Below is a small trained network, with its code and all its weights. Each question gives an input and a target symbol and asks what happens when units are switched off, that is, made to give their printed mean instead of their output.

import numpy as np


def w(rows, s, z=0):
    codes = np.array(rows[::2]) - 128.0
    scale = np.full(codes.shape[1], s)
    scale[-1] = z or s
    return codes * scale


def f(y):
    return np.maximum(y, 0)


def softmax(a):
    e = np.exp(a - a.max(-1, keepdims=True))
    return e / e.sum(-1, keepdims=True)


def log_softmax(a):
    a = a - a.max(-1, keepdims=True)
    return a - np.log(np.exp(a).sum(-1, keepdims=True))


def net(x, mask):
    ids = ['αβγδεηθλμπστφψω'.index(c) for c in x.split()]
    T = len(ids)
    res = E[ids] + P[:T]
    r = res
    for j in range(2):
        rows = slice(3 * j, 3 * j + 3)
        q, k, v = (r @ M[0][rows].T for M in (Q, K, V))
        z = softmax(np.where(np.tri(T) > 0, q @ k.T / 3**0.5, -1e9)) @ v
        o = O[0][rows]
        res = res + np.where(mask[j], z, o[:, -1]) @ o[:, :-1]
    y = f(res @ A[0][:, :-1].T + A[0][:, -1])
    res = res + np.where(mask[2:6], y, B[0][:, -1]) @ B[0][:, :-1]
    return log_softmax(res[-1] @ U[:, :-1].T + U[:, -1])


Q, K, V, O, A, B = {}, {}, {}, {}, {}, {}
E = w([
[122,203,142],'α',
[58,187,213],'β',
[101,168,72],'γ',
[180,249,114],'δ',
[53,64,85],'ε',
[85,47,52],'η',
[140,124,25],'θ',
[210,196,245],'λ',
[198,114,139],'μ',
[49,146,78],'π',
[75,37,134],'σ',
[245,19,154],'τ',
[131,100,217],'φ',
[29,98,93],'ψ',
[122,126,111],'ω',
],0.011)
P = w([
[183,175,6],'0',
[184,188,18],'1',
[197,168,35],'2',
[194,163,99],'3',
[190,159,96],'4',
[178,154,106],'5',
[190,169,150],'6',
[177,160,146],'7',
[189,162,156],'8',
[186,187,189],'9',
[201,154,160],'10',
],0.0018)
Q[0] = w([
[155,173,166],'h0',
[118,103,100],'h0',
[39,110,189],'h0',
[145,157,36],'h1',
[106,6,116],'h1',
[221,2,155],'h1',
],0.024)
K[0] = w([
[171,167,136],'h0',
[85,121,123],'h0',
[170,32,116],'h0',
[120,163,40],'h1',
[140,2,127],'h1',
[241,43,143],'h1',
],0.025)
V[0] = w([
[140,107,170],'h0',
[126,15,119],'h0',
[189,18,169],'h0',
[95,186,155],'h1',
[212,255,212],'h1',
[50,66,100],'h1',
],0.0064)
O[0] = w([
[95,113,144,140],'h0',
[98,46,114,101],'h0',
[96,19,160,135],'h0',
[99,190,112,173],'h1',
[174,254,100,254],'h1',
[79,75,147,74],'h1',
],0.0093,0.0017)
A[0] = w([
[97,74,94,39],'n0',
[48,90,154,2],'n1',
[148,124,8,121],'n2',
[66,150,34,201],'n3',
],0.018,0.0024)
B[0] = w([
[170,128,21,226],'n0',
[97,102,254,253],'n1',
[208,78,47,221],'n2',
[17,161,120,255],'n3',
],0.019,0.0059)
U = w([
[118,151,233,71],'α',
[131,55,102,106],'β',
[255,89,134,171],'γ',
[89,137,71,128],'δ',
[81,85,137,85],'ε',
[44,143,89,67],'η',
[179,180,89,64],'θ',
[147,88,61,70],'λ',
[202,211,207,94],'μ',
[117,169,125,171],'π',
[170,127,166,254],'σ',
[124,116,110,201],'τ',
[42,125,141,58],'φ',
[83,206,173,184],'ψ',
[175,62,189,101],'ω',
],0.0072,0.0086)

Each question gives the input, a string of symbols that net reads in full, and the target symbol t.
The units are the heads (3 rows each of Q, K, V and O) and the neurons (one row each of A and B). Each row of codes is followed by its name. A weight is (code - 128) times the scale printed after its matrix; where a second scale follows, it is the last column's (O, A, B and U).
mask holds one flag per unit, heads first, then neurons. A switched-off unit (its flag False) gives its mean, the last column of its rows in O or B, instead of its output. The means were averaged over made-up inputs and are rounded, as every weight is.
A unit's drop is (log p(t) with every unit on - log p(t) with that unit switched off) / (log p(t) with every unit on - log p(t) with every unit switched off).
The circuit of an input: a set's keep is (log p(t) with only the set's units on - log p(t) with every unit switched off) / (log p(t) with every unit on - log p(t) with every unit switched off). Starting from all 6 units, units are removed one at a time, each time the one whose removal leaves the highest keep (on an exact tie, the one counted first), for as long as the keep stays at least 0.8.
circuit, biggest first: the units of the circuit, biggest drop first
most important unit: the unit with the biggest drop
top k neurons: the k neurons with the biggest drops, biggest first
which heads matter: for each layer, one digit per head in row order, 1 if its drop is at least 0.15 and else 0, layers parted by /
drop of u: that unit's drop, to one decimal
input λ β θ π ω γ ψ σ, target ω: which heads matter	01
input β θ θ, target λ: which heads matter	00
input σ ω γ β φ ω β π, target η: top neuron	[n3]
input φ ω β β α ω β δ, target θ: circuit, biggest first	[n2, h1, n1]
input α α τ, target γ: which heads matter	10
input φ θ φ β λ, target μ: which heads matter	01
input φ β γ γ β ψ, target φ: circuit, biggest first	[n1, h1, n3]
input σ β φ ψ, target φ: circuit, biggest first	[n1, n3, h1]
input ω β η, target β: circuit, biggest first	[n0, h1, n1]
input ψ β η, target β: circuit, biggest first	[h1, n0, n1]
input ψ γ δ γ φ β β λ ω β π, target η: top 2 neurons	[n3, n1]
input β θ β ε ω π μ, target γ: top 2 neurons	[n3, n1]
input φ ε λ α τ ε φ, target ω: drop of n3	0.3
input δ ψ ψ γ, target δ: drop of h0	0.1
input δ η σ γ, target δ: drop of n2	0.8
input σ ψ θ τ α γ η, target λ: drop of n0	0.3
input τ λ φ β ψ η, target λ: most important unit	n2
input φ β σ, target ω: top 3 neurons	[n1, n3, n0]
